Here is a tiny trained network, its code and every weight. The questions are about switching its units off for an input and a target symbol, where a switched-off unit gives its printed mean instead of its output.

import numpy as np


def w(rows, s, z=0):
    codes = np.array(rows[::2]) - 128.0
    scale = np.full(codes.shape[1], s)
    scale[-1] = z or s
    return codes * scale


def f(y):
    return np.maximum(y, 0)


def softmax(a):
    e = np.exp(a - a.max(-1, keepdims=True))
    return e / e.sum(-1, keepdims=True)


def log_softmax(a):
    a = a - a.max(-1, keepdims=True)
    return a - np.log(np.exp(a).sum(-1, keepdims=True))


def net(x, mask):
    ids = ['ΠΣΩαβηξτφψ'.index(c) for c in x.split()]
    T = len(ids)
    res = E[ids] + P[:T]
    q, k, v = (res @ M[0].T for M in (Q, K, V))
    z = softmax(np.where(np.tri(T) > 0, q @ k.T / 4**0.5, -1e9)) @ v
    res = res + np.where(mask[0], z, O[0][:, -1]) @ O[0][:, :-1]
    y = f(res @ A[0][:, :-1].T + A[0][:, -1])
    res = res + np.where(mask[1:17], y, B[0][:, -1]) @ B[0][:, :-1]
    return log_softmax(res[-1] @ U[:, :-1].T + U[:, -1])


Q, K, V, O, A, B = {}, {}, {}, {}, {}, {}
E = w([
[206,113,137,62],'Π',
[146,163,162,95],'Σ',
[171,107,139,184],'Ω',
[179,127,172,140],'α',
[160,167,160,39],'β',
[110,173,164,191],'η',
[130,110,9,25],'ξ',
[186,87,124,111],'τ',
[148,91,74,119],'φ',
[94,160,89,101],'ψ',
],0.013)
P = w([
[136,129,135,180],'0',
[190,222,94,131],'1',
[86,124,138,108],'2',
[134,115,140,185],'3',
[234,217,99,137],'4',
[58,110,146,72],'5',
[134,109,143,192],'6',
[253,215,79,117],'7',
[22,86,160,29],'8',
[135,102,144,194],'9',
[240,186,65,109],'10',
],0.013)
Q[0] = w([
[145,235,57,117],'head 0',
[102,116,204,73],'head 0',
[2,126,150,134],'head 0',
[165,196,168,156],'head 0',
],0.026)
K[0] = w([
[6,109,142,69],'head 0',
[197,216,135,83],'head 0',
[117,238,63,178],'head 0',
[91,141,225,134],'head 0',
],0.023)
V[0] = w([
[55,139,255,200],'head 0',
[142,59,85,121],'head 0',
[220,157,213,61],'head 0',
[82,243,135,105],'head 0',
],0.014)
O[0] = w([
[141,252,232,154,1],'head 0',
[154,106,90,166,136],'head 0',
[155,36,198,28,213],'head 0',
[64,180,128,63,141],'head 0',
],0.015,0.0079)
A[0] = w([
[51,93,145,82,120],'neuron 0',
[126,121,143,182,152],'neuron 1',
[119,102,141,173,1],'neuron 2',
[117,163,123,57,78],'neuron 3',
[107,95,171,59,180],'neuron 4',
[181,148,95,92,79],'neuron 5',
[205,153,183,146,97],'neuron 6',
[197,107,120,98,138],'neuron 7',
[222,142,74,185,91],'neuron 8',
[249,164,62,132,159],'neuron 9',
[197,178,102,119,121],'neuron 10',
[116,123,83,113,131],'neuron 11',
[31,112,141,128,151],'neuron 12',
[148,138,199,119,125],'neuron 13',
[90,194,135,168,83],'neuron 14',
[20,47,189,189,182],'neuron 15',
],0.012,0.0087)
B[0] = w([
[108,100,153,5,215],'neuron 0',
[100,153,189,84,144],'neuron 1',
[66,165,101,45,131],'neuron 2',
[143,59,113,158,167],'neuron 3',
[160,192,95,233,250],'neuron 4',
[122,179,150,164,160],'neuron 5',
[107,93,200,104,168],'neuron 6',
[146,100,136,63,219],'neuron 7',
[139,193,38,55,184],'neuron 8',
[68,50,137,196,205],'neuron 9',
[93,198,180,82,159],'neuron 10',
[176,153,174,155,187],'neuron 11',
[62,146,147,142,162],'neuron 12',
[156,130,107,117,163],'neuron 13',
[103,44,31,168,155],'neuron 14',
[101,199,141,230,174],'neuron 15',
],0.018,0.025)
U = w([
[136,62,142,204,144],'Π',
[135,217,139,220,254],'Σ',
[53,183,144,112,153],'Ω',
[101,125,193,159,76],'α',
[174,188,106,87,219],'β',
[50,73,158,189,7],'η',
[117,119,76,158,63],'ξ',
[88,82,118,71,90],'τ',
[105,226,67,115,41],'φ',
[70,184,122,254,174],'ψ',
],0.0068,0.0053)

Each question gives the input, a string of symbols that net reads in full, and the target symbol t.
The units are the heads (4 rows each of Q, K, V and O) and the neurons (one row each of A and B). Each row of codes is followed by its name. A weight is (code - 128) times the scale printed after its matrix; where a second scale follows, it is the last column's (O, A, B and U).
mask holds one flag per unit, heads first, then neurons. A switched-off unit (its flag False) gives its mean, the last column of its rows in O or B, instead of its output. The means were averaged over made-up inputs and are rounded, as every weight is.
A unit's drop is (log p(t) with every unit on - log p(t) with that unit switched off) / (log p(t) with every unit on - log p(t) with every unit switched off).
The circuit of an input: a set's keep is (log p(t) with only the set's units on - log p(t) with every unit switched off) / (log p(t) with every unit on - log p(t) with every unit switched off). Starting from the 12 units with the biggest drops (on a tie, the unit counted first), units are removed one at a time, each time the one whose removal leaves the highest keep (on an exact tie, the one counted first), for as long as the keep stays at least 0.8.
units of the circuit, in order: the units of the circuit, biggest drop first
most important unit: the unit with the biggest drop
top k neurons: the k neurons with the biggest drops, biggest first
input Ω α β Ω φ Σ ψ τ Π Π, target Π: top 2 neurons	[neuron 0; neuron 8]
input Σ Π Ω ψ ξ η Π ξ, target η: top 2 neurons	[neuron 4; neuron 14]
input α α α ψ β φ ψ τ φ ξ τ, target φ: units of the circuit, in order	[neuron 8; head 0]
input Σ ψ η η Ω ψ Ω Π, target ψ: units of the circuit, in order	[head 0; neuron 9]
input ψ Ω φ ψ β α η α ψ τ, target τ: units of the circuit, in order	[neuron 4; head 0; neuron 8]
input Σ φ ξ φ ψ ξ η τ, target ξ: top 4 neurons	[neuron 9; neuron 8; neuron 0; neuron 4]
input τ ψ η Π τ, target η: most important unit	neuron 4
input ψ ψ φ Σ Ω ξ Π Σ Π Π ψ, target Π: units of the circuit, in order	[neuron 8; head 0]
input Ω Π τ, target β: top 4 neurons	[neuron 0; neuron 4; neuron 9; neuron 7]
input τ ψ φ, target Ω: units of the circuit, in order	[neuron 0; head 0; neuron 12; neuron 7]
input Π Ω τ Ω Π Π Π η, target Π: units of the circuit, in order	[head 0; neuron 0; neuron 15]
input Π ξ α Π Π α Π α Π Σ Ω, target Π: units of the circuit, in order	[neuron 0; head 0; neuron 15]
input φ η φ α φ Π τ φ, target Π: top 2 neurons	[neuron 9; neuron 0]
input α ψ Π τ, target τ: most important unit	neuron 4
input ψ ξ ξ α ξ, target ξ: top 3 neurons	[neuron 9; neuron 8; neuron 0]
input Π Σ Ω Π τ ψ ψ ψ φ, target Ω: top 4 neurons	[neuron 0; neuron 4; neuron 15; neuron 12]
input ξ τ τ β, target β: top 2 neurons	[neuron 9; neuron 15]
input Π ψ Ω ξ φ ψ η φ ψ ξ, target ξ: top 4 neurons	[neuron 4; neuron 8; neuron 0; neuron 15]
input τ φ Ω Π ψ, target Ω: units of the circuit, in order	[neuron 4; head 0]
input Π Π Ω, target Σ: units of the circuit, in order	[neuron 15; neuron 9]
input Ω φ α Π φ, target α: units of the circuit, in order	[head 0; neuron 6; neuron 8]
input Ω β τ ψ ψ η, target ψ: most important unit	neuron 4
input ξ τ ξ α ξ Π Ω φ η Π φ, target η: units of the circuit, in order	[neuron 4; neuron 14; head 0; neuron 8]
input Ω Π α, target β: top 4 neurons	[neuron 0; neuron 4; neuron 9; neuron 7]
input Π φ Π φ ψ Π Π Π τ ψ ψ, target τ: top 4 neurons	[neuron 4; neuron 9; neuron 15; neuron 8]
input Π Π Ω ψ η Π Π, target Π: top 4 neurons	[neuron 8; neuron 0; neuron 10; neuron 7]
input Σ α ξ Π ψ, target ξ: top 3 neurons	[neuron 8; neuron 9; neuron 4]
input Ω ψ Σ β ξ η ψ φ ξ τ φ, target ξ: top 3 neurons	[neuron 9; neuron 8; neuron 0]
input Ω φ Π ψ, target ψ: units of the circuit, in order	[head 0]
input Ω Ω τ α Ω Π Σ, target Σ: top 2 neurons	[neuron 0; neuron 9]
